Below is a small trained network, with its code and all its weights. Each question gives an input and a class and asks what happens when units are switched off, that is, made to give their printed mean instead of their output.

import numpy as np


def w(rows, s, z=0):
    codes = np.array(rows[::2]) - 128.0
    scale = np.full(codes.shape[1], s)
    scale[-1] = z or s
    return codes * scale


def norm(h):
    return h / np.sqrt((h * h).mean(-1, keepdims=True) + 1e-5)


def f(y):
    return y / 2 * (1 + np.tanh(0.7978845608 * (y + 0.044715 * y**3)))


def log_softmax(a):
    a = a - a.max(-1, keepdims=True)
    return a - np.log(np.exp(a).sum(-1, keepdims=True))


def net(x, mask):
    res = np.array(x, float).reshape(1, 7) / 4 @ E
    u = 0
    for l in range(3):
        y = f(norm(res) @ A[l][:, :-1].T + A[l][:, -1])
        res = res + np.where(mask[u : u + 11], y, B[l][:, -1]) @ B[l][:, :-1]
        u += 11
    return log_softmax(norm(res)[-1] @ U[:, :-1].T + U[:, -1])


A, B = {}, {}
E = w([
[9,94,219,166,58],'x0',
[109,67,128,106,134],'x1',
[182,193,190,132,2],'x2',
[158,84,193,115,192],'x3',
[191,38,82,220,69],'x4',
[127,6,30,43,82],'x5',
[52,140,71,162,194],'x6',
],0.0031)
A[0] = w([
[129,137,126,187,72,148],'0.n0',
[1,116,152,184,211,69],'0.n1',
[117,161,135,62,167,110],'0.n2',
[165,173,61,28,151,186],'0.n3',
[128,184,104,142,180,98],'0.n4',
[72,74,138,129,208,84],'0.n5',
[160,89,131,127,226,46],'0.n6',
[110,227,164,125,134,149],'0.n7',
[222,138,157,212,200,3],'0.n8',
[71,24,124,134,61,158],'0.n9',
[189,134,70,34,150,98],'0.n10',
],0.0054,0.0028)
B[0] = w([
[92,139,152,48,67,183],'0.n0',
[75,64,162,100,140,210],'0.n1',
[223,151,173,144,150,148],'0.n2',
[145,142,43,99,138,251],'0.n3',
[137,164,181,24,160,146],'0.n4',
[96,161,181,154,134,155],'0.n5',
[161,173,179,133,29,133],'0.n6',
[147,115,158,3,33,232],'0.n7',
[176,114,160,212,134,141],'0.n8',
[164,158,107,91,159,248],'0.n9',
[100,145,100,124,187,191],'0.n10',
],0.0053,0.002)
A[1] = w([
[156,85,74,186,71,133],'1.n0',
[80,173,108,110,190,240],'1.n1',
[121,217,105,149,161,182],'1.n2',
[254,171,135,136,136,135],'1.n3',
[188,240,163,87,183,128],'1.n4',
[137,29,65,113,123,252],'1.n5',
[162,108,189,154,21,149],'1.n6',
[240,152,229,187,191,137],'1.n7',
[139,12,45,173,26,188],'1.n8',
[10,52,186,162,219,43],'1.n9',
[39,162,103,134,104,183],'1.n10',
],0.0069,0.0027)
B[1] = w([
[167,143,196,130,96,174],'1.n0',
[132,65,47,102,62,196],'1.n1',
[64,84,91,52,81,159],'1.n2',
[113,91,214,127,196,195],'1.n3',
[2,106,111,70,145,208],'1.n4',
[228,188,169,170,103,239],'1.n5',
[128,204,120,175,132,211],'1.n6',
[106,176,48,205,239,198],'1.n7',
[188,123,206,67,114,254],'1.n8',
[54,19,201,123,85,190],'1.n9',
[154,114,81,182,74,168],'1.n10',
],0.0065,0.0043)
A[2] = w([
[186,121,41,112,108,57],'2.n0',
[125,124,119,55,39,147],'2.n1',
[26,164,117,75,197,37],'2.n2',
[109,76,122,254,225,182],'2.n3',
[69,44,197,130,165,62],'2.n4',
[95,220,158,137,109,93],'2.n5',
[83,131,56,180,72,123],'2.n6',
[70,63,75,148,124,242],'2.n7',
[102,193,114,131,45,68],'2.n8',
[96,179,227,107,109,7],'2.n9',
[184,126,137,98,140,123],'2.n10',
],0.0072,0.0012)
B[2] = w([
[169,16,139,198,163,171],'2.n0',
[115,113,88,219,237,249],'2.n1',
[162,140,128,55,99,254],'2.n2',
[96,135,254,164,247,192],'2.n3',
[122,42,199,162,54,201],'2.n4',
[72,133,33,167,151,185],'2.n5',
[155,75,74,224,92,140],'2.n6',
[184,72,161,171,67,194],'2.n7',
[70,193,82,178,117,180],'2.n8',
[150,161,80,207,34,211],'2.n9',
[142,134,104,88,196,178],'2.n10',
],0.0055,0.0029)
U = w([
[211,86,89,87,178,148],'0',
[64,131,84,2,168,156],'1',
[57,28,229,136,77,136],'2',
[215,156,206,120,70,133],'3',
[93,155,192,167,247,143],'4',
[66,224,101,185,72,150],'5',
[120,85,59,148,89,3],'6',
],0.018,0.0032)

Each question gives the input, the list of numbers given to net, and the class t.
The units are the neurons (one row each of A and B). Each row of codes is followed by its name. A weight is (code - 128) times the scale printed after its matrix; where a second scale follows, it is the last column's (A, B and U).
mask holds one flag per neuron, layer by layer. A switched-off neuron (its flag False) gives its mean, the last column of its row in B, instead of its output. The means were averaged over made-up inputs and are rounded, as every weight is.
A unit's drop is (log p(t) with every unit on - log p(t) with that unit switched off) / (log p(t) with every unit on - log p(t) with every unit switched off).
The circuit of an input: a set's keep is (log p(t) with only the set's units on - log p(t) with every unit switched off) / (log p(t) with every unit on - log p(t) with every unit switched off). Starting from the 12 units with the biggest drops (on a tie, the unit counted first), units are removed one at a time, each time the one whose removal leaves the highest keep (on an exact tie, the one counted first), for as long as the keep stays at least 0.8.
units of the circuit, in order: the units of the circuit, biggest drop first
top k neurons: the k neurons with the biggest drops, biggest first
k most important neurons of layer l: the k neurons of layer l with the biggest drops, biggest first
drop of u: that unit's drop, to one decimal
input [-4,-5,-1,-3,2,-2,6], class 6: units of the circuit, in order	(1.n1)
input [6,-5,-1,-3,0,-8,7], class 2: units of the circuit, in order	(0.n1, 1.n9)
input [-2,-8,8,-6,0,6,7], class 6: 3 most important neurons of layer 1	(1.n6, 1.n10, 1.n2)
input [-8,4,-2,-2,-8,8,6], class 0: units of the circuit, in order	(2.n0, 1.n5)
input [-4,6,7,-2,-4,-8,-5], class 5: 2 most important neurons of layer 0	(0.n7, 0.n9)
input [-6,6,6,-4,4,-2,7], class 0: top 4 neurons	(2.n1, 1.n2, 0.n1, 0.n4)
input [6,-6,0,-2,-6,6,4], class 6: top 2 neurons	(1.n10, 1.n3)
input [5,-3,0,7,2,-2,-5], class 4: top 2 neurons	(1.n7, 2.n3)
input [-3,-5,6,-1,-1,-2,-1], class 5: top 4 neurons	(0.n7, 2.n9, 0.n9, 1.n6)
input [-1,0,2,2,-4,3,7], class 6: 2 most important neurons of layer 1	(1.n1, 1.n8)
input [-6,-7,-1,6,-3,5,2], class 1: top 2 neurons	(1.n4, 0.n6)
input [3,5,0,1,8,-6,-5], class 4: top 2 neurons	(1.n7, 0.n7)
input [5,2,3,-3,1,2,-2], class 5: top 2 neurons	(1.n6, 0.n0)
input [-4,4,6,-1,5,-6,2], class 4: units of the circuit, in order	(1.n7)
input [2,1,3,-7,-3,-1,7], class 6: drop of 1.n10	0.1
input [-5,-2,5,7,0,3,-8], class 4: drop of 0.n7	0.1
input [1,4,-3,3,-7,4,0], class 2: drop of 1.n9	0.3
